Here is a tiny trained network, its code and every weight. The questions are about switching its units off for an input and a class, where a switched-off unit gives its printed mean instead of its output.

import numpy as np


def w(rows, s, z=0):
    codes = np.array(rows[::2]) - 128.0
    scale = np.full(codes.shape[1], s)
    scale[-1] = z or s
    return codes * scale


def norm(h):
    return h / np.sqrt((h * h).mean(-1, keepdims=True) + 1e-5)


def f(y):
    return np.maximum(y, 0)


def log_softmax(a):
    a = a - a.max(-1, keepdims=True)
    return a - np.log(np.exp(a).sum(-1, keepdims=True))


def net(x, mask):
    res = np.array(x, float).reshape(1, 6) / 4 @ E
    u = 0
    for l in range(4):
        y = f(norm(res) @ A[l][:, :-1].T + A[l][:, -1])
        res = res + np.where(mask[u : u + 9], y, B[l][:, -1]) @ B[l][:, :-1]
        u += 9
    return log_softmax(norm(res)[-1] @ U[:, :-1].T + U[:, -1])


A, B = {}, {}
E = w([
[205,181,112,46,180,126,2,121,171,178],'x0',
[158,113,213,226,85,55,80,174,240,117],'x1',
[141,149,178,147,215,200,114,135,53,68],'x2',
[157,85,169,36,157,143,171,171,181,191],'x3',
[171,208,150,93,76,130,171,81,148,76],'x4',
[126,137,119,143,177,134,157,98,159,126],'x5',
],0.007)
A[0] = w([
[143,93,50,193,70,76,78,67,42,86,3],'0.n1',
[91,121,191,209,151,106,109,132,218,118,20],'0.n2',
[212,255,151,72,40,124,213,109,166,80,51],'0.n3',
[63,184,97,111,87,74,149,106,95,183,248],'0.n4',
[147,172,89,51,116,101,72,83,197,119,71],'0.n5',
[135,87,177,139,73,201,196,109,136,160,136],'0.n6',
[172,85,43,167,106,95,145,123,171,184,49],'0.n7',
[65,32,80,153,158,162,70,167,167,170,87],'0.n8',
[141,25,152,42,152,168,137,179,179,159,63],'0.n9',
],0.0073,0.0024)
B[0] = w([
[127,207,131,125,64,141,139,140,177,155,231],'0.n1',
[195,124,130,106,153,60,145,103,139,65,226],'0.n2',
[94,2,127,165,142,202,90,91,166,103,248],'0.n3',
[140,82,87,183,167,71,200,115,161,227,253],'0.n4',
[53,132,98,116,152,102,126,216,122,149,245],'0.n5',
[151,165,138,123,133,112,243,182,92,90,216],'0.n6',
[205,111,106,149,82,175,145,187,110,190,197],'0.n7',
[105,87,120,139,69,228,61,88,129,50,226],'0.n8',
[126,215,166,118,59,159,167,124,142,111,255],'0.n9',
],0.009,0.0047)
A[1] = w([
[90,112,183,64,96,170,148,90,185,140,3],'1.n1',
[128,92,130,117,130,148,115,83,53,177,110],'1.n2',
[166,85,141,104,163,134,138,44,149,89,183],'1.n3',
[156,178,145,150,142,119,156,90,77,75,131],'1.n4',
[94,189,63,159,141,104,61,77,153,105,125],'1.n5',
[134,165,202,148,174,171,98,140,82,100,90],'1.n6',
[60,132,82,39,108,132,165,81,73,153,127],'1.n7',
[109,113,220,122,98,79,109,128,156,127,73],'1.n8',
[137,171,115,60,176,139,1,121,160,154,74],'1.n9',
],0.0099,0.003)
B[1] = w([
[135,236,218,161,46,184,115,171,142,110,189],'1.n1',
[133,184,91,89,112,123,55,95,176,64,174],'1.n2',
[115,142,122,115,95,146,47,151,79,174,195],'1.n3',
[126,101,140,129,104,110,153,190,146,217,201],'1.n4',
[123,219,172,179,123,194,100,180,110,141,198],'1.n5',
[228,63,170,122,60,129,154,94,62,198,211],'1.n6',
[171,168,168,112,159,96,68,81,178,44,255],'1.n7',
[162,245,62,116,176,149,139,90,108,2,181],'1.n8',
[29,64,189,160,124,87,173,203,92,103,240],'1.n9',
],0.0079,0.0057)
A[2] = w([
[106,104,79,130,144,168,214,121,76,117,65],'2.n1',
[160,102,130,165,94,2,127,114,181,86,179],'2.n2',
[170,148,132,150,118,57,157,200,199,188,253],'2.n3',
[173,208,147,162,149,117,73,173,144,95,159],'2.n4',
[140,185,83,62,158,155,145,32,152,174,123],'2.n5',
[78,161,101,129,198,51,161,87,131,180,36],'2.n6',
[100,53,128,169,148,221,64,105,165,49,183],'2.n7',
[151,162,176,116,179,42,74,105,95,65,189],'2.n8',
[143,173,194,144,57,190,103,116,118,128,143],'2.n9',
],0.0074,0.0024)
B[2] = w([
[95,132,106,85,154,86,22,168,143,71,175],'2.n1',
[133,106,18,74,144,141,69,169,90,117,208],'2.n2',
[78,88,146,161,228,88,121,72,53,195,253],'2.n3',
[108,164,50,119,160,124,204,59,181,113,219],'2.n4',
[191,108,72,40,160,105,51,184,140,100,166],'2.n5',
[109,109,72,149,207,85,93,164,114,123,148],'2.n6',
[99,108,124,122,15,108,66,70,135,99,210],'2.n7',
[157,104,72,2,47,38,139,150,85,127,182],'2.n8',
[168,90,139,88,196,162,133,88,171,162,250],'2.n9',
],0.0076,0.0067)
A[3] = w([
[2,86,152,148,192,93,133,168,124,104,238],'3.n1',
[150,79,110,73,150,171,140,128,71,177,248],'3.n2',
[151,174,216,138,134,148,117,144,125,176,60],'3.n3',
[114,197,104,178,112,150,101,86,113,152,5],'3.n4',
[59,133,96,235,112,116,179,119,86,91,129],'3.n5',
[57,132,152,123,119,91,109,145,71,121,144],'3.n6',
[91,212,86,215,130,119,67,93,118,164,130],'3.n7',
[203,244,167,155,128,134,160,159,114,92,142],'3.n8',
[80,46,104,168,99,252,48,79,185,137,77],'3.n9',
],0.0084,0.0019)
B[3] = w([
[21,94,115,108,106,206,107,164,1,123,249],'3.n1',
[132,78,24,214,83,64,109,84,126,139,218],'3.n2',
[238,151,129,100,153,121,210,96,82,171,178],'3.n3',
[141,122,137,66,139,238,209,180,206,105,163],'3.n4',
[112,197,221,48,149,147,47,208,91,158,223],'3.n5',
[126,120,207,147,159,156,186,181,111,116,187],'3.n6',
[198,160,183,106,156,168,218,153,187,157,217],'3.n7',
[129,149,89,129,159,108,133,157,96,182,188],'3.n8',
[82,126,162,219,88,85,140,35,191,153,254],'3.n9',
],0.0079,0.006)
U = w([
[64,103,157,180,41,182,64,74,183,115,96],'0',
[40,110,162,101,157,133,111,251,62,128,48],'1',
[161,193,161,101,173,174,184,168,200,210,76],'2',
[164,138,31,87,157,34,50,129,157,93,2],'3',
[144,67,94,158,122,83,114,97,94,235,245],'4',
],0.011,0.0022)

Each question gives the input, the list of numbers given to net, and the class t.
The units are the neurons (one row each of A and B). Each row of codes is followed by its name. A weight is (code - 128) times the scale printed after its matrix; where a second scale follows, it is the last column's (A, B and U).
mask holds one flag per neuron, layer by layer. A switched-off neuron (its flag False) gives its mean, the last column of its row in B, instead of its output. The means were averaged over made-up inputs and are rounded, as every weight is.
A unit's drop is (log p(t) with every unit on - log p(t) with that unit switched off) / (log p(t) with every unit on - log p(t) with every unit switched off).
The circuit of an input: a set's keep is (log p(t) with only the set's units on - log p(t) with every unit switched off) / (log p(t) with every unit on - log p(t) with every unit switched off). Starting from the 12 units with the biggest drops (on a tie, the unit counted first), units are removed one at a time, each time the one whose removal leaves the highest keep (on an exact tie, the one counted first), for as long as the keep stays at least 0.8.
units of the circuit, in order: the units of the circuit, biggest drop first
most important unit: the unit with the biggest drop
top k neurons: the k neurons with the biggest drops, biggest first
k most important neurons of layer l: the k neurons of layer l with the biggest drops, biggest first
input [8,-3,-6,-3,3,4], class 1: most important unit : 0.n5
input [-5,3,7,-6,5,-3], class 4: 3 most important neurons of layer 0 : (0.n9; 0.n8; 0.n5)
input [-6,4,1,1,-6,4], class 0: top 3 neurons : (0.n8; 1.n9; 2.n7)
input [-6,8,-4,4,2,0], class 3: top 4 neurons : (0.n2; 1.n8; 1.n9; 2.n2)
input [-6,5,-6,-4,0,1], class 1: top 2 neurons : (3.n5; 2.n3)
input [3,1,-3,-1,-1,-3], class 1: 3 most important neurons of layer 0 : (0.n5; 0.n3; 0.n6)
input [-2,-2,-8,-8,4,6], class 2: units of the circuit, in order : (3.n7; 1.n5)
input [-1,4,-6,2,5,-1], class 4: top 4 neurons : (0.n8; 0.n7; 2.n3; 2.n2)
input [8,7,6,3,7,-6], class 1: units of the circuit, in order : (1.n9; 0.n5)
input [-2,-7,2,3,7,-8], class 0: units of the circuit, in order : (0.n3; 3.n9)
input [-6,7,-7,-2,-4,-4], class 3: units of the circuit, in order : (0.n2; 2.n2)
input [3,7,0,-7,-6,-7], class 2: 3 most important neurons of layer 3 : (3.n7; 3.n4; 3.n2)
input [7,4,8,-3,-7,5], class 4: 4 most important neurons of layer 0 : (0.n3; 0.n5; 0.n8; 0.n2)
input [6,2,-1,-4,-6,3], class 0: top 2 neurons : (0.n8; 3.n9)
input [3,6,-3,-6,-4,8], class 2: most important unit : 1.n5
input [-5,4,8,-7,2,2], class 4: top 3 neurons : (1.n6; 2.n9; 0.n9)
input [-2,3,-6,3,5,1], class 4: top 3 neurons : (0.n7; 0.n8; 2.n3)
input [-2,-2,-1,-2,1,8], class 1: 2 most important neurons of layer 3 : (3.n1; 3.n9)
input [2,6,0,-3,-4,-5], class 3: top 2 neurons : (0.n2; 0.n3)
input [6,8,6,6,4,0], class 3: most important unit : 1.n8
input [5,7,3,6,5,1], class 3: top 4 neurons : (1.n8; 0.n2; 0.n8; 2.n8)
input [5,6,-7,2,7,5], class 0: 2 most important neurons of layer 1 : (1.n6; 1.n4)
input [0,7,8,5,-4,-6], class 4: top 2 neurons : (1.n6; 1.n7)
input [-4,7,-7,4,1,-3], class 3: units of the circuit, in order : (1.n8; 2.n2)
input [4,-1,-3,-1,3,-8], class 1: 3 most important neurons of layer 0 : (0.n5; 0.n8; 0.n7)
